Here is a tiny trained network, its code and every weight. The questions are about switching its units off for an input and a class, where a switched-off unit gives its printed mean instead of its output.

import numpy as np


def w(rows, s, z=0):
    codes = np.array(rows[::2]) - 128.0
    scale = np.full(codes.shape[1], s)
    scale[-1] = z or s
    return codes * scale


def f(y):
    return np.maximum(y, 0)


def log_softmax(a):
    a = a - a.max(-1, keepdims=True)
    return a - np.log(np.exp(a).sum(-1, keepdims=True))


def net(x, mask):
    res = np.array(x, float).reshape(1, 3) / 4 @ E
    y = f(res @ A[0][:, :-1].T + A[0][:, -1])
    res = res + np.where(mask, y, B[0][:, -1]) @ B[0][:, :-1]
    return log_softmax(res[-1] @ U[:, :-1].T + U[:, -1])


A, B = {}, {}
E = w([
[23,149,122,81,137,118,67,125,72],'x0',
[152,8,46,99,149,59,133,82,101],'x1',
[74,36,97,202,72,187,123,144,121],'x2',
],0.016)
A[0] = w([
[54,61,74,176,71,105,111,109,62,252],'n1',
[145,4,105,130,115,139,137,91,159,204],'n2',
[159,98,126,150,132,88,137,111,135,206],'n3',
[202,73,91,79,168,69,133,89,116,151],'n4',
[48,61,108,95,127,156,156,102,53,163],'n5',
[133,164,130,154,80,243,139,161,139,135],'n6',
[64,159,115,99,129,148,71,152,100,176],'n7',
[124,219,159,109,167,92,91,165,142,149],'n8',
[143,110,108,225,73,177,157,186,199,88],'n9',
[162,73,116,142,100,111,141,163,184,121],'n10',
[104,94,127,145,71,154,113,136,110,34],'n11',
[104,66,59,77,167,82,70,85,95,181],'n12',
[163,160,150,69,187,81,136,149,150,236],'n13',
[142,146,152,179,46,193,155,172,168,204],'n14',
],0.012,0.0035)
B[0] = w([
[76,91,162,150,131,87,178,148,83,254],'n1',
[152,86,102,141,233,84,116,81,134,252],'n2',
[157,102,124,115,208,72,147,154,194,186],'n3',
[251,150,76,172,197,154,11,111,203,247],'n4',
[54,149,151,107,97,75,170,159,107,218],'n5',
[192,97,77,118,116,133,43,103,144,223],'n6',
[75,143,157,96,181,29,172,73,132,212],'n7',
[102,131,85,130,166,43,141,119,146,225],'n8',
[122,95,140,116,86,145,98,98,50,241],'n9',
[135,68,81,137,160,68,146,50,53,196],'n10',
[76,156,183,103,152,105,154,157,141,178],'n11',
[132,126,97,171,150,83,110,66,87,250],'n12',
[113,191,169,151,189,69,140,126,147,219],'n13',
[179,82,57,192,89,138,53,86,86,236],'n14',
],0.011,0.019)
U = w([
[101,137,125,52,125,118,134,122,148,40],'0',
[166,120,142,160,48,183,97,126,129,124],'1',
[79,171,213,127,113,80,202,153,139,155],'2',
[179,175,130,158,164,113,102,116,254,181],'3',
[141,163,116,92,123,176,171,156,111,3],'4',
[134,106,119,159,134,90,122,72,112,152],'5',
],0.014,0.0021)

Each question gives the input, the list of numbers given to net, and the class t.
The units are the neurons (one row each of A and B). Each row of codes is followed by its name. A weight is (code - 128) times the scale printed after its matrix; where a second scale follows, it is the last column's (A, B and U).
mask holds one flag per neuron, in row order. A switched-off neuron (its flag False) gives its mean, the last column of its row in B, instead of its output. The means were averaged over made-up inputs and are rounded, as every weight is.
A unit's drop is (log p(t) with every unit on - log p(t) with that unit switched off) / (log p(t) with every unit on - log p(t) with every unit switched off).
The circuit of an input: a set's keep is (log p(t) with only the set's units on - log p(t) with every unit switched off) / (log p(t) with every unit on - log p(t) with every unit switched off). Starting from the 12 units with the biggest drops (on a tie, the unit counted first), units are removed one at a time, each time the one whose removal leaves the highest keep (on an exact tie, the one counted first), for as long as the keep stays at least 0.8.
circuit, biggest first: the units of the circuit, biggest drop first
k most important neurons: the k neurons with the biggest drops, biggest first
drop when u is switched off: that unit's drop, to one decimal
input [-7,-3,-4], class 3: circuit, biggest first	(n1)
input [-6,-4,-4], class 3: 3 most important neurons	(n1 n12 n13)
input [5,5,6], class 2: 3 most important neurons	(n5 n1 n14)
input [-1,-5,-7], class 3: 2 most important neurons	(n1 n5)
input [1,-4,-8], class 2: 2 most important neurons	(n4 n6)
input [-4,-6,8], class 1: drop when n14 is switched off	0.0
input [0,-1,-2], class 2: drop when n2 is switched off	0.2
input [3,-1,-8], class 3: drop when n5 is switched off	0.2
input [3,6,-6], class 3: drop when n4 is switched off	0.1
input [7,0,-7], class 2: 2 most important neurons	(n4 n14)
